[ 117  -16  126 -123   90   30   41  -65    3   18  -59   22  -93 -238
  -56 -199  -83   49  277 -448   47  -21   11   83   -1  -43  161  111
  136  -35  203  -93   16  220  -45  -69] | turu
[ 231  -61  -18  -37   53   96  -62  224  -27  -53  -35 -200  -94  -38
 -218 -127   89   82   -6  -93   45   76 -157  156  -46 -433   78 -180
  -78  -61 -134 -131  255 -216   91 -273] | ruti
[ -31  218  -53   22  458  -12   52  292 -249 -271   32 -180  264   81
   -5 -282 -120    5  340 -297   79  -69  287  722  127 -398 -300  -34
   53 -713  -82 -237  200  624  -26  332] | ruti
[ -60   88   -9  252 -211 -150   61   33  178  -84  -23  -54 -149   85
  -59  -88  -70   13 -132   66 -118   11 -166   58   -8 -230 -185   -9
  207   86  277  -57  159  -84  -45  -45] | Nuput
[-119   47   -8  100 -180   12   69   82  149 -170   86  -17  -94    9
 -124   31  -45    3  -33  118 -233   17 -162  108  -75 -145 -209   26
  118   63  329  -64  205   12  -69  -18] | Gopa
[ -17   53    9  146  -61   29    0  231 -145 -132   79 -130  -27  -85
 -195  -93   44   21  -41   19 -181   93 -156  288  -45 -158 -108    1
  197 -130  163 -223  219  -32   33   91] | Lak
[-288  -33  -91  165 -518 -367  -52  268 -253  -68  141  130   15  -28
 -296  275   29  291  197  587  -41  160  -26  -72  -36  117 -128  244
 -315 -495 -126  252  -18  257   42  456] | Nuput
[  29  -50   46  -11  -76   34  164   16   21  -18 -108  100 -112  -88
  -91  -24   13   35  108 -444  -43  137   53  -19   39 -104   89  120
  206  194  294  -26  -29   76   65    8] | losu
[-101   45  -19  119  -32   43   50   84  161 -137  -15  -71  -81  114
  -37  -18  -44  -59  -97   29 -199   44  -69   48   65 -217 -131  -12
  127  214  264 -106   71   75   46   53] | Lak
[ 130  -36  -69   97  -43  -24   74   69   58   47  -98  -99 -172   97
  -50  -61  -47  129  -81 -273   22   97    1   40  138 -218  -20  -79
  128  156  202 -138   46  124  125  -16] | losu
[ 104  -57  -28   16   52 -110  112    7 -115  -16 -103  -20 -215   27
  -75 -101   92  -60   49 -408   -9  134   -4   36  118 -306  122   -1
  216  152  249 -260   26   37  154  116] | lutar
[ -73   57   -3  206 -262  -81   56  146  161 -106   -2  -96  -15  179
  -53 -125  -75   51 -148  168 -152   37 -184   75  -27 -244 -149    8
   58   83  288  -32  162  -21   42   25] | Lak
[  -7   56 -377  200    9 -332  197 -179 -123  194  112  -29 -428  672
 -364  446  221 -165  -14  212   -9  386 -128 -120    5 -478 -160  109
   27  438  -43 -161  -21  144  156  587] | Gopa
[ -79   39  -44   27 -120   20   48  105  246  -63  114   51  -69   56
  -24    3 -175  -27  -87  -69 -121   33 -167   -3  -29 -219 -105  -40
  180  255  236  -18  156   63  125  -14] | lutar
[ 139   74 -205 -195  190 -202  -35    5 -128   69  -76  -79 -186   90
    0  260   22  -29   41   48  109  -62 -202  -68  -40 -233   92 -216
 -425  270 -148    2   26  183  -63    3] | lutar
[ -39 -104 -128  -78  497 -181  109  451  -18  143  117 -469  243  261
 -203 -568  293  283  408 -729  -74  -20  121  168 -167 -368  -26  158
  180 -298 -104  200  280  734    4  388] | ruti
[ 110  -47  -30  160  -30  -37   77  -17   99  111  -38   48 -216 -192
  -66  -61  -15   59   21 -433   43   91  -80   92  -22 -125  -32  -18
  268  194  314  -88   86  -63   41   95] | turu
[ -95   94  -73  248 -136  -65  146  184  -98   24   91   11 -393   40
 -191   54 -132  -55  223 -428 -256  182 -373   59 -154 -198   51  -26
  166  258  679 -278  155  120   15  187] | ruti
[  93 -110    9  101 -185 -151  -40  185  -79 -101   36 -120 -198   56
 -151   49   88  133  -63  224 -113  111  -40  -82  -58 -223  158  -86
 -233 -150  -17   15   28  -24    3 -122] | losu
[-139   89   20  164  -76  -49  121   44  188  -20  -20   22  -56  -28
  -20  -56 -133  -93  -58 -148  -41  -62 -185   45  -34 -118 -124  -12
  228  266  350  -14  167    4   28  111] | Nuput
[  81  166 -125 -172  400 -270  -11  -49 -134  237  353   19  420  118
  -40  156 -401  -21    4  351  161  -76  122 -131  -39 -168  -89 -295
  392 -173 -540  -41  429   18  316  108] | Lak
[  17  -53  158   34 -185   81   62  308 -135 -161  158   45  -41 -211
 -327  -80   89  -22  190 -407 -201   84   68  181 -159 -208  -10   56
    5 -243   59 -132  289  -65   48   50] | losu
[-357  -18   80  255 -899 -491 -117  157 -401 -259 -341   79 -498 -201
 -210  -98  291  282  432 -305 -321  333   15    6  439  107   79  665
  412 -289  194   23 -341  277   65 -223] | ruti
[ 447  -69 -232 -553  377   25    7 -397   35  211  156  -32  227  106
   41  124 -233  393   23 -319  -50  116   85   -9 -192   22 -422 -169
  484 -268  202    3  248  305  -71  299] | Nuput
[  58  111  -25  158    1   74   -1  154  -21   36  109  -71 -147   19
 -185  -49   37 -109  -28  -16  -35  134 -132  130 -116 -213  -92  -39
  121  -80  -39  -43  247 -230  -78   -5] | Lak
[  78  114  300 -147    8   90   10   -9   48  218 -316  222 -186 -487
  239 -332  -65 -222  261 -325  129 -125    3  -13 -152   73  266  333
  313  332   94   87   56 -145   -8  -71] | turu
[-364  391  -46  160  264   87  218   61   47  174  -67  -86  283    3
  287 -335 -353 -124  281 -769  337 -269  280  334  -43  376   -8   35
  115  -20   -5   30  -58  792   60  216] | ruti
[ -80  -67   83 -114  205  263   39  224    4 -219   18 -142   76 -105
  -85   59   51   46  -36   62  -98 -123    2  -18  -35  -88   80 -101
 -204  139  180  126  164    3   62 -117] | ruti
[  41  136  132  151   48   26  186  186 -137  203   54 -213 -329  330
 -198 -377 -279 -106  147  -84  -43  175  113  174   31 -450   76  -49
  671  -52  318 -616  477   47  148  182] | lutar
[ -59 -126 -251  323 -327  -16   29  -51  -13  -52  -66  -67 -490  -30
 -120  -13  295   64  236 -299 -131  462  289   39  -44   -7   51  357
    9 -284  -78   -2 -296  100   18  165] | Gopa
[ -47  -32  120   13 -107  102  -34   96   19  -42   92  -60 -119   -9
  -93   17   10   18   89 -116 -104  119  146  -22 -109  -29    9   34
  147 -244  -32  121  187   42   -6  -80] | Nuput
[  88  -73   60  -16  -88  104 -133   82  109 -107 -110  -58 -135  -96
  -70  -95   56   95  122  -79  -84   66   24  -42  102 -131  151   70
 -187 -107    8   47  -63   53  -87 -279] | ruti
[ 199 -118   42 -141  -89   84  -68   -6  107  -56   55   42 -279 -201
  -78   28 -134   65   94 -289 -113  135  -70   35   72 -127  126   39
   52   74  182 -118  -10  102  -47  -25] | Pubar
[ -54  185  -70  179 -202 -125  131  210  -94  -50   44  -77  -53   16
  -49 -106 -168   50  -42 -165 -132  -23 -313  210 -145  -10 -202  -60
  189    5  387 -199  200   79  -60  149] | Lak
[ -56  107  -61  214 -262 -162   38   67  193 -111   39  -87 -155  216
  -68  -34 -185   39  -93  173 -200   21 -279   51  -28 -252 -144   61
  215  133  284  -87  129   35  -13   -7] | losu
[ 199 -354  111  266 -240  -85 -257   84 -116   57   14 -307 -667  -74
 -192  372   62  235  117 -363 -620  398  405 -422  181    2  305  -35
  322  -38 -198  -26 -115 -161 -164 -191] | turu
[ -57  -51   -4 -241  138   42 -192  -97 -208  -69  255 -181  245  106
 -163  328   84  485  385  313 -256  192  272 -254 -406  383  138  239
 -111 -743 -490  434  -78  208  153  -75] | Lak
[ -77   75  -76  147 -105   19   12   70  210 -109    7  -95  -91  125
  -17  -43  -85    8 -131   78 -118   24  -87   88   -5 -178 -225   -1
  218   74  221  -25  168   49   15   29] | Pubar
[  42   23 -106  283 -335 -593  154  -10 -500   95 -137 -224 -493  -31
   91   49  -70  146  245 -298  174  -38   83  134   98  167   44    0
 -233 -321  133 -182  -28  434 -375  285] | Nuput
[-154 -128 -113 -169  131 -267 -208  -64 -108 -256 -185 -241  286 -625
  -78 -134  260   -8  150 -168  248 -205  426 -128  219  260  288   44
   47 -685 -785  401  -67  175  -88 -210] | turu
[ -36 -265 -381  454 -299   96 -231  116   42  135  258  -31 -425 -102
 -202  313  149  196  237 -409 -252  601  692 -273    0  -66  -44   80
 -127 -578 -175  212   26  355  162  418] | losu
[ -78   75  -25  174  -59  -59  104   93  259 -206 -174  -95 -127  143
   -5  -95  -37  -49 -218  145 -103  -79 -253   44   16 -285  -57  -20
  155  346  465  -77   59    6  -17    4] | lutar
[-274  134   -4   94 -172  -69 -201 -309   -4  102 -193  245   50  -66
  437  134  -22 -152  247 -374 -353  -60  184 -274  193  732   51  377
  303  115  498  223 -216  -18 -200  405] | Lak
[ -90   14  -74  237 -197 -113   94  188  153 -168  -70 -105 -218  161
 -151  -53   96   -1 -148   74 -244  143 -165   15  -20 -409  -83  -13
   80  150  459  -84  162  -28   -1   97] | lutar
[ -87  120  -68  160 -180  -96   -1   27  216 -112    7  -37  -42   57
   33    9 -220   -3 -185   49 -130  -34 -251   38   23 -105 -205  -43
  298  203  239  -11   87   39   20   -2] | Lak
[-188  -16 -378  247   25   35  -24  217 -240  -70  -10 -104  -36   61
 -195   18  540  301   98    9  116  317  729 -162  -28 -189  305   31
 -240 -312 -571  203 -106   -3  274  -74] | Nuput
[ -52  188  192 -489  199   -2 -124 -236  -27   90  -80  251  318 -427
  196 -272 -418 -320  317 -322  320 -108  357  159  415  390  208  175
  556 -448 -513 -144 -119  482  185  -21] | Gopa
[ 288    2  276 -165   26   77  -63 -100  534 -220 -245  194 -121 -448
  -43  149   17  226 -264  192  -39 -213 -101 -267 -192  141  180   -9
  146  227  141  141 -166 -181 -376 -401] | turu
[-105   79 -130  203 -187 -117   84   85  105 -109   -8  -54  -76  117
  -87   -2  -16   18 -134  101 -124  -11 -228   73  -64 -157 -218    7
  161  171  272  -11  127  -35   -6   35] | losu
[   6   49  103   45  -74  -29   31   25  210 -162  -96   14   56   50
  -36  -28  -66  -42 -148  261 -129  -79 -224   31  -45 -161  -60   32
   82  169  245  -71   66  -63  -14   10] | Nuput
[  78   18   85  -14  161   95  104  193  -69  -48  114 -218 -122  -79
 -155 -193   35  107   99 -279  -32   23  140   65 -157 -221   60   42
  172 -170    6  -16  301  133    5  -88] | Pubar
[-113 -183  139  166 -210  -15 -122   62 -354   99    7  136 -159 -408
 -298  311  203  254  258   -5 -152  369  613  -29  -43  218    6  134
  346 -412 -222   46  -12  129  171   94] | ruti
[ -35   11   94  -91  262  105   34  282 -198   17   13 -211  169   98
  -60 -200  -15   69  116 -373  -92 -120   82  104  148 -164  127  -17
  -17  124  214  -76  162  350    0  288] | ruti
[ -11   34  -71  204 -275  -54  -41  233   40 -140   12  -59 -376  -12
  -38  -46    7  -22   74   28 -179   46  -84   51  -69 -200   66   73
 -172  -10  233 -114  148   45  -39  -19] | lutar
[-103   94    1  131 -171  -67   67   83  188 -120  -59  -92  -51   65
  -65 -163  -41   -7  -87   79 -114    2 -189   71  -13 -183  -94   46
   86   68  234   -9  121   13   -4 -116] | Nuput
[  29 -201 -211 -253  320  344 -110 -306  286 -329   51   51  466 -400
   39  899 -334  132 -260  384 -179 -130 -402  -38 -246  517 -311 -534
 -526  151  125  364 -307  -21  -84 -200] | losu
[  41  -76   32  158 -156   13   78   38  -26   29   51   35 -309 -114
 -176    2   45   72  142 -325  -55  244   32    3   29 -204   98   91
  226   59  200  -78   69  -75  -17  -57] | turu
[ -99  197  100 -151  342   82  -24 -224 -144  312  -21  -62   56 -345
  238 -224  -20  134  212 -181  198 -160  192  170 -115  341  -47   99
  153 -118   67  288  102  159 -263  -51] | turu
[  77  -37  106   86 -257   39   -8   43  103  -21   37   56 -307  -87
  -90  -17  -97   61  167 -295 -212  274   87  -24   30 -126  116  155
    5  -99  200 -142  -17  167   61  -49] | Pubar
[  11  -65  190  -28  333  223  -86  218  147  -41 -484   60  351 -155
  194 -429   -3  -79 -246 -141  229 -346  188   32  309  -29  280 -102
  613  420  132 -222 -131  -11  291  338] | Gopa
[   4  -38   61   87   74  187   62  255  -47  -34   64 -146  -56  -11
 -150  -44  101   48  -54  -56 -108  128   29  157  -58 -335   -1 -120
  -72   58   17  -36  143  -45  -67  -19] | Gopa
[  -7    2   42   25   90   82   77  219  -27  -28  144 -172 -117 -160
 -238 -226   35   96  175 -297 -214  143 -145  202 -235 -314   14   14
  226 -134  255  -21  308  -50 -105  -39] | losu
[ -11 -113    1  123 -146   50  -12   85   51  -22    8   30 -298 -242
 -140  -39  -17   45  151 -516  -31  166   59   81  111  -86  108  -62
   79   11  168  -61  -44   48  -16 -125] | ruti
[ -25   18 -324 -310  660 -321  314 -126 -110  223  248  -90  -21   59
 -476  -96  234  -36  368 -588  456  -34   48 -124  -12 -342 -174  -21
  308   -3 -658  261  101  341 -126    6] | Gopa
[ -25  -98  202  -50  -22  110  -75   50  -45   43    1  -37  -72 -241
  -90  112  -81   16   41  -83 -233   74  -42 -176  -89  148  152  -94
  138    3  120    7   44   -7   88 -177] | losu
[  80  -70 -233  -53 -118 -196   20   71  -85  -14  130 -158 -189   43
 -170  123 -206   81 -122  115  -52  111 -168 -128   70 -218 -113 -215
  317   -7  -71 -106  171  132   60  -36] | Gopa
[  17  249  168  -70 -142 -345  113  -63  -19   69  152  394  -97  -57
   -2  -75 -276   32  214 -557   59 -109   19  -74 -229 -124   15  -28
  464  -39  303 -290  290   76  469  193] | turu
[ -53   24  -25  103 -215  -69    7   74  235 -172   63   26  -11  -57
 -128    1  -32   32  -88   23 -136   23 -143   36    8 -212 -135   21
   75   11  123   29  135   -8   -1  -75] | Gopa
[  68 -154 -410  258 -522 -232  118 -160  277 -423   86  180 -555  342
 -389  465  586  262   18  -28 -290  579    9 -418 -489 -659    6   88
  -90  -70  230  403  -64 -339 -210 -341] | Gopa
[ 195  -73  172  -20 -272 -144 -307 -385  327 -223 -364   93   44 -106
   26  342   65 -162 -273  730  -57   -2 -309 -362  313  -14  204   55
 -475   69 -197   68 -277 -392   74 -577] | ruti
[ -81  -72   -6  117 -168   12  -34  132  -29  -36   14   20  -84 -251
 -130  -50   36  121   73 -145   23    4   11  106   97  -53   -4   40
   30  -42  164  -23  111   14    5  109] | losu
[-115  130 -652  231  389 -282  308   31 -142   68  205 -390  -56  175
 -241 -170  -41  231  193 -841  282   18   92  319    2 -221 -355 -236
  734 -179   65 -128  273  695 -211  244] | turu
[ -42   67  -10  141  -21  -65  145   15  182 -114    5  -44   16   95
  -11  -41  -27  -43 -110  -31 -125  -35 -132   49  -40 -126 -113   91
  142  192  290  -12   77  -20  -14  130] | turu
